Here is a tiny trained network, its code and every weight. The questions are about switching its units off for an input and a class, where a switched-off unit gives its printed mean instead of its output.

import numpy as np


def w(rows, s, z=0):
    codes = np.array(rows[::2]) - 128.0
    scale = np.full(codes.shape[1], s)
    scale[-1] = z or s
    return codes * scale


def norm(h):
    return h / np.sqrt((h * h).mean(-1, keepdims=True) + 1e-5)


def f(y):
    return y / 2 * (1 + np.tanh(0.7978845608 * (y + 0.044715 * y**3)))


def log_softmax(a):
    a = a - a.max(-1, keepdims=True)
    return a - np.log(np.exp(a).sum(-1, keepdims=True))


def net(x, mask):
    res = np.array(x, float).reshape(1, 7) / 4 @ E
    u = 0
    for l in range(3):
        y = f(norm(res) @ A[l][:, :-1].T + A[l][:, -1])
        res = res + np.where(mask[u : u + 3], y, B[l][:, -1]) @ B[l][:, :-1]
        u += 3
    return log_softmax(norm(res)[-1] @ U[:, :-1].T + U[:, -1])


A, B = {}, {}
E = w([
[126,253,165,101,109,25],'x0',
[180,157,153,31,55,206],'x1',
[78,81,13,48,106,128],'x2',
[127,129,129,128,128,129],'x3',
[129,127,129,127,130,127],'x4',
[128,127,126,126,129,129],'x5',
[128,125,129,126,126,128],'x6',
],0.0044)
A[0] = w([
[150,107,135,84,129,153,254],'0.n0',
[35,124,97,94,171,87,149],'0.n1',
[110,160,119,115,89,2,108],'0.n2',
],0.0057,0.00058)
B[0] = w([
[89,102,151,164,111,170,173],'0.n0',
[66,121,60,176,193,186,217],'0.n1',
[118,254,121,199,128,140,250],'0.n2',
],0.0064,0.0021)
A[1] = w([
[238,125,130,111,144,193,80],'1.n0',
[164,85,254,155,162,175,82],'1.n1',
[160,49,127,236,187,77,8],'1.n2',
],0.0063,0.0018)
B[1] = w([
[89,156,160,212,124,177,173],'1.n0',
[149,231,77,104,205,142,246],'1.n1',
[254,82,152,11,154,63,251],'1.n2',
],0.0063,0.0025)
A[2] = w([
[205,91,175,178,117,137,21],'2.n0',
[94,214,88,56,68,88,4],'2.n1',
[112,201,254,173,110,42,185],'2.n2',
],0.0077,0.0012)
B[2] = w([
[162,232,142,122,174,110,139],'2.n0',
[254,155,138,59,236,123,177],'2.n1',
[75,36,132,134,48,111,255],'2.n2',
],0.0065,0.0056)
U = w([
[241,149,141,63,215,87,255],'0',
[149,179,203,195,164,235,97],'1',
[78,15,71,157,193,111,61],'2',
[82,79,106,80,26,199,114],'3',
[73,118,175,220,86,19,166],'4',
[143,184,225,98,8,110,59],'5',
[64,226,40,147,178,48,57],'6',
],0.014,0.0029)

Each question gives the input, the list of numbers given to net, and the class t.
The units are the neurons (one row each of A and B). Each row of codes is followed by its name. A weight is (code - 128) times the scale printed after its matrix; where a second scale follows, it is the last column's (A, B and U).
mask holds one flag per neuron, layer by layer. A switched-off neuron (its flag False) gives its mean, the last column of its row in B, instead of its output. The means were averaged over made-up inputs and are rounded, as every weight is.
A unit's drop is (log p(t) with every unit on - log p(t) with that unit switched off) / (log p(t) with every unit on - log p(t) with every unit switched off).
The circuit of an input: a set's keep is (log p(t) with only the set's units on - log p(t) with every unit switched off) / (log p(t) with every unit on - log p(t) with every unit switched off). Starting from all 9 units, units are removed one at a time, each time the one whose removal leaves the highest keep (on an exact tie, the one counted first), for as long as the keep stays at least 0.8.
circuit, biggest first: the units of the circuit, biggest drop first
k most important neurons: the k neurons with the biggest drops, biggest first
top k neurons in layer l: the k neurons of layer l with the biggest drops, biggest first
drop of u: that unit's drop, to one decimal
input [8,6,5,-1,2,7,-8], class 0: circuit, biggest first -> (2.n1)
input [0,5,-4,2,1,1,1], class 1: top 2 neurons in layer 1 -> (1.n1 1.n0)
input [-5,6,0,8,2,-3,-1], class 1: circuit, biggest first -> (2.n2 1.n0)
input [-7,6,-2,-5,7,-4,5], class 1: 2 most important neurons -> (2.n2 1.n0)
input [-3,1,-1,-1,5,8,6], class 1: circuit, biggest first -> (2.n2 2.n1)
input [7,0,-4,-3,4,1,7], class 4: 2 most important neurons -> (2.n2 1.n2)
input [-1,8,0,-2,-1,-1,1], class 1: 3 most important neurons -> (2.n2 1.n0 1.n2)
input [2,2,8,-2,4,-7,6], class 0: 3 most important neurons -> (2.n1 2.n2 1.n0)
input [1,0,-6,-6,-4,-6,5], class 4: 2 most important neurons -> (2.n2 2.n1)
input [-4,-5,0,2,-2,1,-4], class 0: 2 most important neurons -> (1.n2 2.n2)
input [1,5,3,4,-2,2,-7], class 0: 3 most important neurons -> (2.n1 2.n2 0.n1)
input [0,0,1,6,-4,4,4], class 2: 4 most important neurons -> (0.n1 2.n2 1.n1 0.n2)
input [2,5,7,6,6,-4,3], class 0: 2 most important neurons -> (2.n1 2.n2)
input [-6,-2,-7,-2,-1,8,-1], class 0: circuit, biggest first -> (1.n2)
input [8,8,3,1,1,-4,8], class 0: drop of 2.n1 -> 3.0
input [-7,-5,-2,-4,1,-2,7], class 0: drop of 1.n2 -> 0.4
input [-1,2,-2,-8,-4,6,-2], class 1: drop of 1.n2 -> 0.2
input [-6,-2,-7,1,4,-8,0], class 0: drop of 1.n2 -> 0.4
